Below is a small trained network, with its code and all its weights. Each question gives an input and a class and asks what happens when units are switched off, that is, made to give their printed mean instead of their output.

import numpy as np


def w(rows, s, z=0):
    codes = np.array(rows[::2]) - 128.0
    scale = np.full(codes.shape[1], s)
    scale[-1] = z or s
    return codes * scale


def norm(h):
    return h / np.sqrt((h * h).mean(-1, keepdims=True) + 1e-5)


def f(y):
    return y / 2 * (1 + np.tanh(0.7978845608 * (y + 0.044715 * y**3)))


def log_softmax(a):
    a = a - a.max(-1, keepdims=True)
    return a - np.log(np.exp(a).sum(-1, keepdims=True))


def net(x, mask):
    res = np.array(x, float).reshape(1, 6) / 4 @ E
    u = 0
    for l in range(2):
        y = f(norm(res) @ A[l][:, :-1].T + A[l][:, -1])
        res = res + np.where(mask[u : u + 5], y, B[l][:, -1]) @ B[l][:, :-1]
        u += 5
    return log_softmax(norm(res)[-1] @ U[:, :-1].T + U[:, -1])


A, B = {}, {}
E = w([
[132,127,129,134],'x0',
[135,175,63,172],'x1',
[129,127,129,130],'x2',
[108,66,75,117],'x3',
[131,127,126,127],'x4',
[33,87,168,253],'x5',
],0.0031)
A[0] = w([
[87,220,20,151,4],'L0N1',
[85,75,222,31,88],'L0N2',
[160,144,91,5,60],'L0N3',
[149,239,228,117,4],'L0N4',
[102,1,12,78,80],'L0N5',
],0.0065,0.0017)
B[0] = w([
[185,76,110,160,181],'L0N1',
[173,118,29,188,210],'L0N2',
[87,68,153,118,253],'L0N3',
[133,217,196,162,202],'L0N4',
[147,247,207,163,224],'L0N5',
],0.013,0.0026)
A[1] = w([
[98,143,95,162,228],'L1N1',
[147,54,104,137,41],'L1N2',
[244,118,59,170,62],'L1N3',
[172,148,119,57,158],'L1N4',
[96,83,183,151,249],'L1N5',
],0.011,0.0011)
B[1] = w([
[89,133,149,49,190],'L1N1',
[118,203,212,112,177],'L1N2',
[202,91,26,121,254],'L1N3',
[2,95,96,177,145],'L1N4',
[163,92,89,55,226],'L1N5',
],0.0084,0.0042)
U = w([
[2,54,151,59,126],'0',
[193,107,41,155,86],'1',
[110,238,234,176,50],'2',
[153,136,163,94,252],'3',
],0.0079,0.0031)

Each question gives the input, the list of numbers given to net, and the class t.
The units are the neurons (one row each of A and B). Each row of codes is followed by its name. A weight is (code - 128) times the scale printed after its matrix; where a second scale follows, it is the last column's (A, B and U).
mask holds one flag per neuron, layer by layer. A switched-off neuron (its flag False) gives its mean, the last column of its row in B, instead of its output. The means were averaged over made-up inputs and are rounded, as every weight is.
A unit's drop is (log p(t) with every unit on - log p(t) with that unit switched off) / (log p(t) with every unit on - log p(t) with every unit switched off).
The circuit of an input: a set's keep is (log p(t) with only the set's units on - log p(t) with every unit switched off) / (log p(t) with every unit on - log p(t) with every unit switched off). Starting from all 10 units, units are removed one at a time, each time the one whose removal leaves the highest keep (on an exact tie, the one counted first), for as long as the keep stays at least 0.8.
units of the circuit, in order: the units of the circuit, biggest drop first
k most important neurons: the k neurons with the biggest drops, biggest first
k most important neurons of layer l: the k neurons of layer l with the biggest drops, biggest first
drop of u: that unit's drop, to one decimal
input [-1,1,-6,5,-5,4], class 2: most important neuron of layer 1 : L1N3
input [3,-8,0,0,1,6], class 1: 2 most important neurons of layer 0 : L0N2, L0N3
input [-3,3,7,6,5,5], class 2: 2 most important neurons : L0N5, L0N3
input [2,-8,3,3,-2,-8], class 0: 2 most important neurons of layer 1 : L1N4, L1N2
input [-6,4,-7,5,4,3], class 2: 3 most important neurons : L0N5, L0N2, L1N3
input [7,3,4,-7,2,-7], class 0: 2 most important neurons : L0N5, L1N4
input [7,7,-6,8,5,-6], class 2: 3 most important neurons : L0N5, L0N2, L1N5
input [-7,4,5,-3,8,-8], class 0: units of the circuit, in order : L1N4, L0N3
input [7,-2,8,-3,-1,-4], class 0: 4 most important neurons : L0N5, L1N3, L0N3, L0N1
input [-7,-3,5,-3,-2,-2], class 1: 3 most important neurons of layer 0 : L0N2, L0N5, L0N4
input [-6,-4,3,6,5,-6], class 0: 4 most important neurons : L0N3, L0N4, L1N4, L1N3
input [-2,-5,-3,-5,-5,0], class 1: 4 most important neurons : L0N2, L0N5, L1N3, L1N2
input [-2,-2,1,-4,0,-3], class 2: 2 most important neurons : L1N3, L0N4
input [-3,-3,-8,-5,3,-2], class 2: 2 most important neurons : L0N4, L0N1
input [1,-5,-4,-3,-4,-8], class 0: units of the circuit, in order : L1N4
input [-2,1,4,-6,-4,6], class 0: units of the circuit, in order : L0N5, L1N3
input [1,-5,-3,-4,-3,-7], class 0: 2 most important neurons : L0N3, L1N4
input [-8,3,2,5,4,-4], class 2: 2 most important neurons of layer 1 : L1N3, L1N1
input [6,5,3,-4,-3,-7], class 0: 3 most important neurons of layer 0 : L0N2, L0N5, L0N3
input [-5,-8,-2,0,-1,-4], class 1: 2 most important neurons : L0N2, L1N3
input [0,-2,7,-6,-7,7], class 0: 2 most important neurons of layer 0 : L0N5, L0N1
input [-5,-7,1,1,1,1], class 1: drop of L0N2 : 1.0
input [-4,-8,-3,5,3,-1], class 1: drop of L0N1 : 0.0
input [2,-7,-6,3,4,0], class 1: drop of L0N2 : 3.1
